Below are the code and all the weights of a small trained network. Each question names an input and a class and asks about switching units off, where a switched-off unit gives its printed mean instead of its output.

import numpy as np


def w(rows, s, z=0):
    codes = np.array(rows[::2]) - 128.0
    scale = np.full(codes.shape[1], s)
    scale[-1] = z or s
    return codes * scale


def norm(h):
    return h / np.sqrt((h * h).mean(-1, keepdims=True) + 1e-5)


def f(y):
    return y / 2 * (1 + np.tanh(0.7978845608 * (y + 0.044715 * y**3)))


def log_softmax(a):
    a = a - a.max(-1, keepdims=True)
    return a - np.log(np.exp(a).sum(-1, keepdims=True))


def net(x, mask):
    res = np.array(x, float).reshape(1, 3) / 4 @ E
    u = 0
    for l in range(4):
        y = f(norm(res) @ A[l][:, :-1].T + A[l][:, -1])
        res = res + np.where(mask[u : u + 7], y, B[l][:, -1]) @ B[l][:, :-1]
        u += 7
    return log_softmax(norm(res)[-1] @ U[:, :-1].T + U[:, -1])


A, B = {}, {}
E = w([
[43,147,152,172,55,7],'x0',
[163,90,205,223,179,131],'x1',
[145,186,3,117,143,111],'x2',
],0.0056)
A[0] = w([
[125,151,81,165,162,29,1],'0.n0',
[120,40,255,130,154,103,38],'0.n1',
[98,186,140,244,111,77,43],'0.n2',
[138,51,207,192,113,104,16],'0.n3',
[132,176,107,87,93,162,120],'0.n4',
[221,62,109,72,170,177,220],'0.n5',
[129,120,110,82,57,111,167],'0.n6',
],0.0077,0.0025)
B[0] = w([
[61,115,36,246,118,116,184],'0.n0',
[92,209,157,137,83,169,255],'0.n1',
[67,89,96,138,173,149,235],'0.n2',
[75,147,110,53,68,95,229],'0.n3',
[118,44,253,118,118,92,154],'0.n4',
[172,132,139,162,221,101,255],'0.n5',
[151,119,208,134,114,92,173],'0.n6',
],0.007,0.0047)
A[1] = w([
[158,105,157,118,89,125,169],'1.n0',
[182,165,97,224,111,169,57],'1.n1',
[58,154,142,102,102,130,207],'1.n2',
[125,97,206,100,72,203,59],'1.n3',
[146,110,95,136,152,2,170],'1.n4',
[82,164,99,130,51,121,2],'1.n5',
[108,14,125,128,136,104,76],'1.n6',
],0.0081,0.0024)
B[1] = w([
[91,202,172,127,78,46,141],'1.n0',
[197,45,117,34,69,129,147],'1.n1',
[217,139,191,183,187,165,253],'1.n2',
[61,206,7,211,126,147,192],'1.n3',
[205,250,41,89,142,176,215],'1.n4',
[76,68,182,151,172,90,201],'1.n5',
[209,172,2,114,170,67,134],'1.n6',
],0.0049,0.0043)
A[2] = w([
[108,147,238,78,79,43,239],'2.n0',
[128,128,198,95,243,102,62],'2.n1',
[88,84,51,254,118,62,5],'2.n2',
[45,120,78,195,9,149,117],'2.n3',
[181,107,64,46,177,68,98],'2.n4',
[112,179,123,121,19,63,162],'2.n5',
[239,74,162,148,166,124,111],'2.n6',
],0.0069,0.0024)
B[2] = w([
[164,149,65,105,62,86,254],'2.n0',
[115,72,83,160,168,193,181],'2.n1',
[35,70,74,182,217,187,235],'2.n2',
[154,80,128,124,254,137,248],'2.n3',
[78,160,153,210,94,88,192],'2.n4',
[156,35,109,107,199,170,224],'2.n5',
[125,104,139,40,85,149,192],'2.n6',
],0.0075,0.0043)
A[3] = w([
[45,72,201,164,125,180,41],'3.n0',
[186,161,165,176,107,255,161],'3.n1',
[87,127,249,165,83,109,185],'3.n2',
[174,93,77,80,172,233,79],'3.n3',
[44,150,170,80,74,87,113],'3.n4',
[189,85,100,45,133,119,124],'3.n5',
[202,107,146,63,211,176,3],'3.n6',
],0.009,0.0038)
B[3] = w([
[232,109,128,65,57,85,202],'3.n0',
[117,196,114,84,123,232,251],'3.n1',
[53,143,158,226,63,113,239],'3.n2',
[148,97,229,149,254,96,255],'3.n3',
[190,5,143,110,181,90,181],'3.n4',
[168,70,163,33,76,153,201],'3.n5',
[196,135,216,129,178,136,224],'3.n6',
],0.0084,0.0047)
U = w([
[82,211,209,190,78,203,150],'0',
[221,128,233,96,247,181,198],'1',
[87,56,198,219,77,43,212],'2',
[176,196,73,143,136,88,169],'3',
[198,66,105,59,99,46,207],'4',
[62,65,68,214,237,105,221],'5',
[67,135,149,94,149,133,1],'6',
],0.013,0.0061)

Each question gives the input, the list of numbers given to net, and the class t.
The units are the neurons (one row each of A and B). Each row of codes is followed by its name. A weight is (code - 128) times the scale printed after its matrix; where a second scale follows, it is the last column's (A, B and U).
mask holds one flag per neuron, layer by layer. A switched-off neuron (its flag False) gives its mean, the last column of its row in B, instead of its output. The means were averaged over made-up inputs and are rounded, as every weight is.
A unit's drop is (log p(t) with every unit on - log p(t) with that unit switched off) / (log p(t) with every unit on - log p(t) with every unit switched off).
The circuit of an input: a set's keep is (log p(t) with only the set's units on - log p(t) with every unit switched off) / (log p(t) with every unit on - log p(t) with every unit switched off). Starting from the 12 units with the biggest drops (on a tie, the unit counted first), units are removed one at a time, each time the one whose removal leaves the highest keep (on an exact tie, the one counted first), for as long as the keep stays at least 0.8.
circuit, biggest first: the units of the circuit, biggest drop first
unit that matters most: the unit with the biggest drop
k most important neurons: the k neurons with the biggest drops, biggest first
top k neurons in layer l: the k neurons of layer l with the biggest drops, biggest first
input [2,8,-1], class 2: unit that matters most	0.n3
input [-4,-8,5], class 4: circuit, biggest first	0.n4, 2.n2, 2.n3, 3.n1
input [-1,3,5], class 3: circuit, biggest first	2.n5, 2.n3, 3.n3
input [0,1,-8], class 0: 2 most important neurons	0.n1, 1.n2
input [-1,-3,6], class 3: 2 most important neurons	1.n4, 2.n4
input [6,-4,-2], class 4: 4 most important neurons	0.n6, 1.n3, 2.n0, 0.n1
input [1,5,-5], class 0: circuit, biggest first	0.n1, 3.n3
input [-3,-1,7], class 3: 2 most important neurons	2.n4, 2.n5
input [0,-1,8], class 3: top 3 neurons in layer 0	0.n1, 0.n2, 0.n4
input [3,-4,-7], class 2: 2 most important neurons	3.n2, 0.n1
input [0,-4,-4], class 4: 4 most important neurons	0.n6, 2.n0, 0.n2, 0.n0
input [3,4,0], class 2: top 2 neurons in layer 3	3.n0, 3.n1
input [2,8,-2], class 2: top 2 neurons in layer 0	0.n3, 0.n5
input [1,1,-7], class 2: circuit, biggest first	3.n2
input [6,-7,-4], class 4: 2 most important neurons	2.n0, 0.n1
input [4,-6,4], class 4: 2 most important neurons	0.n6, 0.n2
input [0,3,1], class 0: 3 most important neurons	1.n2, 2.n5, 2.n3
input [2,6,0], class 2: 2 most important neurons	0.n3, 1.n4
input [2,3,-8], class 2: top 2 neurons in layer 3	3.n4, 3.n2
input [1,-3,4], class 3: top 2 neurons in layer 2	2.n2, 2.n4
input [0,4,-2], class 0: unit that matters most	1.n2
input [3,1,-4], class 2: 2 most important neurons	3.n2, 0.n3
